Below are the code and all the weights of a small trained network. Each question names an input and a class and asks about switching units off, where a switched-off unit gives its printed mean instead of its output.

import numpy as np


def w(rows, s, z=0):
    codes = np.array(rows[::2]) - 128.0
    scale = np.full(codes.shape[1], s)
    scale[-1] = z or s
    return codes * scale


def f(y):
    return y / 2 * (1 + np.tanh(0.7978845608 * (y + 0.044715 * y**3)))


def log_softmax(a):
    a = a - a.max(-1, keepdims=True)
    return a - np.log(np.exp(a).sum(-1, keepdims=True))


def net(x, mask):
    res = np.array(x, float).reshape(1, 3) / 4 @ E
    y = f(res @ A[0][:, :-1].T + A[0][:, -1])
    res = res + np.where(mask, y, B[0][:, -1]) @ B[0][:, :-1]
    return log_softmax(res[-1] @ U[:, :-1].T + U[:, -1])


A, B = {}, {}
E = w([
[255,214,174,239,197,72,52,243,24],'x0',
[57,189,85,151,224,28,217,228,251],'x1',
[195,179,17,152,226,237,210,107,74],'x2',
],0.0052)
A[0] = w([
[181,145,215,234,90,58,35,214,129,126],'n1',
[231,194,84,135,202,217,117,96,34,227],'n2',
[71,58,176,54,44,213,65,43,33,239],'n3',
[199,196,169,254,50,95,42,171,32,243],'n4',
[223,227,105,192,245,104,118,208,99,184],'n5',
[135,131,28,62,190,223,213,40,189,234],'n6',
[67,79,212,150,68,47,107,173,129,251],'n7',
[129,211,45,232,240,39,185,231,206,242],'n8',
],0.0055,0.0033)
B[0] = w([
[196,253,199,109,51,42,157,133,96,203],'n1',
[177,58,46,223,175,187,27,65,83,236],'n2',
[191,86,157,127,205,198,27,41,116,248],'n3',
[220,208,167,212,55,139,42,85,117,252],'n4',
[212,158,186,188,228,184,76,79,242,236],'n5',
[37,70,162,74,208,138,219,148,3,224],'n6',
[137,221,214,91,87,51,123,121,234,204],'n7',
[88,99,202,7,210,144,120,184,193,255],'n8',
],0.0058,0.008)
U = w([
[151,86,205,76,199,215,32,60,216,251],'0',
[10,87,138,39,52,39,176,208,192,241],'1',
[210,197,159,215,15,85,89,100,62,27],'2',
[194,222,199,94,129,64,164,194,201,4],'3',
[125,72,21,119,176,212,154,42,15,130],'4',
[32,107,66,37,205,194,215,221,94,62],'5',
[201,148,42,255,124,247,56,136,103,6],'6',
],0.0053,0.0034)

Each question gives the input, the list of numbers given to net, and the class t.
The units are the neurons (one row each of A and B). Each row of codes is followed by its name. A weight is (code - 128) times the scale printed after its matrix; where a second scale follows, it is the last column's (A, B and U).
mask holds one flag per neuron, in row order. A switched-off neuron (its flag False) gives its mean, the last column of its row in B, instead of its output. The means were averaged over made-up inputs and are rounded, as every weight is.
A unit's drop is (log p(t) with every unit on - log p(t) with that unit switched off) / (log p(t) with every unit on - log p(t) with every unit switched off).
The circuit of an input: a set's keep is (log p(t) with only the set's units on - log p(t) with every unit switched off) / (log p(t) with every unit on - log p(t) with every unit switched off). Starting from all 8 units, units are removed one at a time, each time the one whose removal leaves the highest keep (on an exact tie, the one counted first), for as long as the keep stays at least 0.8.
circuit, biggest first: the units of the circuit, biggest drop first
top k neurons: the k neurons with the biggest drops, biggest first
drop when u is switched off: that unit's drop, to one decimal
input [8,5,8], class 0: circuit, biggest first	(n8)
input [-1,3,-4], class 1: circuit, biggest first	(n5, n3)
input [-1,1,-6], class 1: circuit, biggest first	(n5, n2)
input [8,-2,0], class 2: top 2 neurons	(n1, n4)
input [-1,1,4], class 5: circuit, biggest first	(n4, n3, n6)
input [8,7,4], class 0: top 2 neurons	(n8, n5)
input [0,-7,4], class 4: circuit, biggest first	(n5, n7)
input [-2,7,7], class 5: circuit, biggest first	(n6, n4)
input [-4,-7,1], class 4: circuit, biggest first	(n5, n8, n7)
input [-7,1,-7], class 1: top 2 neurons	(n5, n2)
input [2,-8,-2], class 2: circuit, biggest first	(n8, n4)
input [5,-4,0], class 2: circuit, biggest first	(n1, n4)
input [3,0,-7], class 2: circuit, biggest first	(n8, n1)
input [0,-8,1], class 4: circuit, biggest first	(n5)
input [3,3,0], class 3: top 2 neurons	(n3, n2)
input [-6,1,-8], class 1: top 3 neurons	(n5, n2, n4)
input [-4,0,8], class 4: top 2 neurons	(n2, n8)
input [-1,0,7], class 4: top 2 neurons	(n2, n6)
input [6,7,8], class 0: drop when n8 is switched off	0.9
input [3,-3,4], class 6: top 2 neurons	(n2, n8)
input [-4,8,0], class 1: drop when n2 is switched off	0.2
input [4,-6,-1], class 2: drop when n3 is switched off	-0.1
